Below are the code and all the weights of a small trained network. Each question names an input and a class and asks about switching units off, where a switched-off unit gives its printed mean instead of its output.

import numpy as np


def w(rows, s, z=0):
    codes = np.array(rows[::2]) - 128.0
    scale = np.full(codes.shape[1], s)
    scale[-1] = z or s
    return codes * scale


def norm(h):
    return h / np.sqrt((h * h).mean(-1, keepdims=True) + 1e-5)


def f(y):
    return y / 2 * (1 + np.tanh(0.7978845608 * (y + 0.044715 * y**3)))


def log_softmax(a):
    a = a - a.max(-1, keepdims=True)
    return a - np.log(np.exp(a).sum(-1, keepdims=True))


def net(x, mask):
    res = np.array(x, float).reshape(1, 6) / 4 @ E
    u = 0
    for l in range(2):
        y = f(norm(res) @ A[l][:, :-1].T + A[l][:, -1])
        res = res + np.where(mask[u : u + 10], y, B[l][:, -1]) @ B[l][:, :-1]
        u += 10
    return log_softmax(norm(res)[-1] @ U[:, :-1].T + U[:, -1])


A, B = {}, {}
E = w([
[173,83,8,81,182,164,104],'x0',
[248,71,141,114,33,150,161],'x1',
[218,139,148,25,220,251,127],'x2',
[208,158,148,132,173,98,86],'x3',
[138,113,98,210,145,59,254],'x4',
[86,72,129,90,196,21,161],'x5',
],0.007)
A[0] = w([
[147,145,133,198,73,92,233,103],'0.n0',
[167,189,82,214,110,207,130,200],'0.n1',
[124,98,78,119,171,170,158,97],'0.n2',
[117,189,118,126,2,164,91,125],'0.n3',
[188,46,70,43,161,110,161,151],'0.n4',
[30,130,115,150,102,59,66,90],'0.n5',
[146,30,146,80,126,108,149,254],'0.n6',
[84,150,116,133,99,10,147,153],'0.n7',
[178,158,120,127,105,66,56,97],'0.n8',
[90,200,113,109,163,93,79,111],'0.n9',
],0.0085,0.0045)
B[0] = w([
[145,158,203,182,154,109,77,223],'0.n0',
[51,172,49,149,107,196,155,225],'0.n1',
[126,63,82,89,132,131,141,166],'0.n2',
[113,40,135,114,95,91,231,202],'0.n3',
[111,169,47,130,153,254,212,253],'0.n4',
[147,71,42,56,70,151,161,216],'0.n5',
[104,114,107,72,94,38,233,251],'0.n6',
[198,173,89,133,172,230,158,240],'0.n7',
[176,112,42,142,51,107,128,142],'0.n8',
[123,46,154,88,136,132,85,177],'0.n9',
],0.007,0.005)
A[1] = w([
[71,162,85,123,59,36,132,220],'1.n0',
[134,125,60,100,114,126,35,2],'1.n1',
[155,166,50,112,101,101,85,177],'1.n2',
[164,136,128,246,35,206,83,175],'1.n3',
[116,132,148,52,158,128,80,61],'1.n4',
[169,97,110,73,252,99,225,186],'1.n5',
[75,213,154,97,147,254,95,139],'1.n6',
[194,236,140,33,117,131,70,144],'1.n7',
[215,20,115,227,46,99,108,157],'1.n8',
[175,210,207,237,141,94,201,116],'1.n9',
],0.0082,0.0032)
B[1] = w([
[187,141,112,60,102,169,152,178],'1.n0',
[169,121,147,180,103,70,131,135],'1.n1',
[134,120,109,157,83,138,139,156],'1.n2',
[101,161,50,158,159,104,164,185],'1.n3',
[114,142,142,182,163,168,68,142],'1.n4',
[126,128,76,167,83,134,97,254],'1.n5',
[126,117,165,158,64,119,138,206],'1.n6',
[194,132,120,150,114,211,136,158],'1.n7',
[117,128,163,139,188,4,124,171],'1.n8',
[116,177,131,192,127,58,90,187],'1.n9',
],0.012,0.0078)
U = w([
[170,126,164,110,130,59,140,76],'0',
[63,112,250,88,102,157,102,112],'1',
[92,119,151,136,201,114,46,93],'2',
[110,223,145,247,123,47,135,146],'3',
[177,146,178,145,118,242,89,90],'4',
[123,143,185,111,190,106,127,2],'5',
[132,93,207,70,111,72,190,70],'6',
[117,119,60,123,82,168,197,201],'7',
],0.015,0.0085)

Each question gives the input, the list of numbers given to net, and the class t.
The units are the neurons (one row each of A and B). Each row of codes is followed by its name. A weight is (code - 128) times the scale printed after its matrix; where a second scale follows, it is the last column's (A, B and U).
mask holds one flag per neuron, layer by layer. A switched-off neuron (its flag False) gives its mean, the last column of its row in B, instead of its output. The means were averaged over made-up inputs and are rounded, as every weight is.
A unit's drop is (log p(t) with every unit on - log p(t) with that unit switched off) / (log p(t) with every unit on - log p(t) with every unit switched off).
The circuit of an input: a set's keep is (log p(t) with only the set's units on - log p(t) with every unit switched off) / (log p(t) with every unit on - log p(t) with every unit switched off). Starting from the 12 units with the biggest drops (on a tie, the unit counted first), units are removed one at a time, each time the one whose removal leaves the highest keep (on an exact tie, the one counted first), for as long as the keep stays at least 0.8.
circuit, biggest first: the units of the circuit, biggest drop first
most important unit: the unit with the biggest drop
top k neurons: the k neurons with the biggest drops, biggest first
k most important neurons of layer l: the k neurons of layer l with the biggest drops, biggest first
drop when u is switched off: that unit's drop, to one decimal
input [3,-8,-8,-2,7,5], class 7: circuit, biggest first => [0.n5 1.n0]
input [-3,6,0,-4,1,7], class 3: most important unit => 0.n0
input [-1,-3,-2,-3,-6,0], class 1: circuit, biggest first => [1.n3 1.n5]
input [7,4,-8,4,3,-7], class 3: top 2 neurons => [1.n8 0.n0]
input [8,-7,1,5,-1,-2], class 4: circuit, biggest first => [0.n6 1.n3 1.n7]
input [2,6,-8,-4,-3,-3], class 6: circuit, biggest first => [1.n8 0.n3 1.n5]
input [-1,6,-8,1,-4,3], class 0: circuit, biggest first => [1.n8 1.n0]
input [-7,-6,8,-5,5,-7], class 3: 2 most important neurons of layer 0 => [0.n5 0.n4]
input [-2,-3,2,-7,3,-1], class 3: top 3 neurons => [0.n0 0.n6 0.n4]
input [-2,1,-7,-2,-4,6], class 7: top 3 neurons => [0.n7 0.n5 1.n0]
input [-7,4,-5,4,-5,2], class 0: 3 most important neurons of layer 0 => [0.n5 0.n3 0.n4]
input [-2,0,3,-7,5,-7], class 3: 2 most important neurons of layer 0 => [0.n0 0.n5]
input [-3,7,-3,3,-4,-8], class 3: 3 most important neurons of layer 0 => [0.n5 0.n4 0.n6]
input [-5,-6,4,7,-2,-2], class 4: most important unit => 1.n7
input [0,2,-2,7,-5,-2], class 3: top 4 neurons => [1.n8 0.n6 1.n3 0.n5]
input [0,-4,6,1,-7,8], class 4: 2 most important neurons of layer 0 => [0.n3 0.n4]
input [-1,-6,-8,7,-2,0], class 0: top 2 neurons => [0.n5 0.n4]
input [1,3,-4,0,-6,2], class 6: drop when 0.n4 is switched off => 0.1
input [-4,6,1,-2,1,-5], class 3: drop when 0.n7 is switched off => 0.0
input [8,-6,2,1,-2,-4], class 4: most important unit => 0.n6
input [2,-8,7,-8,-6,-2], class 1: drop when 0.n7 is switched off => 0.3
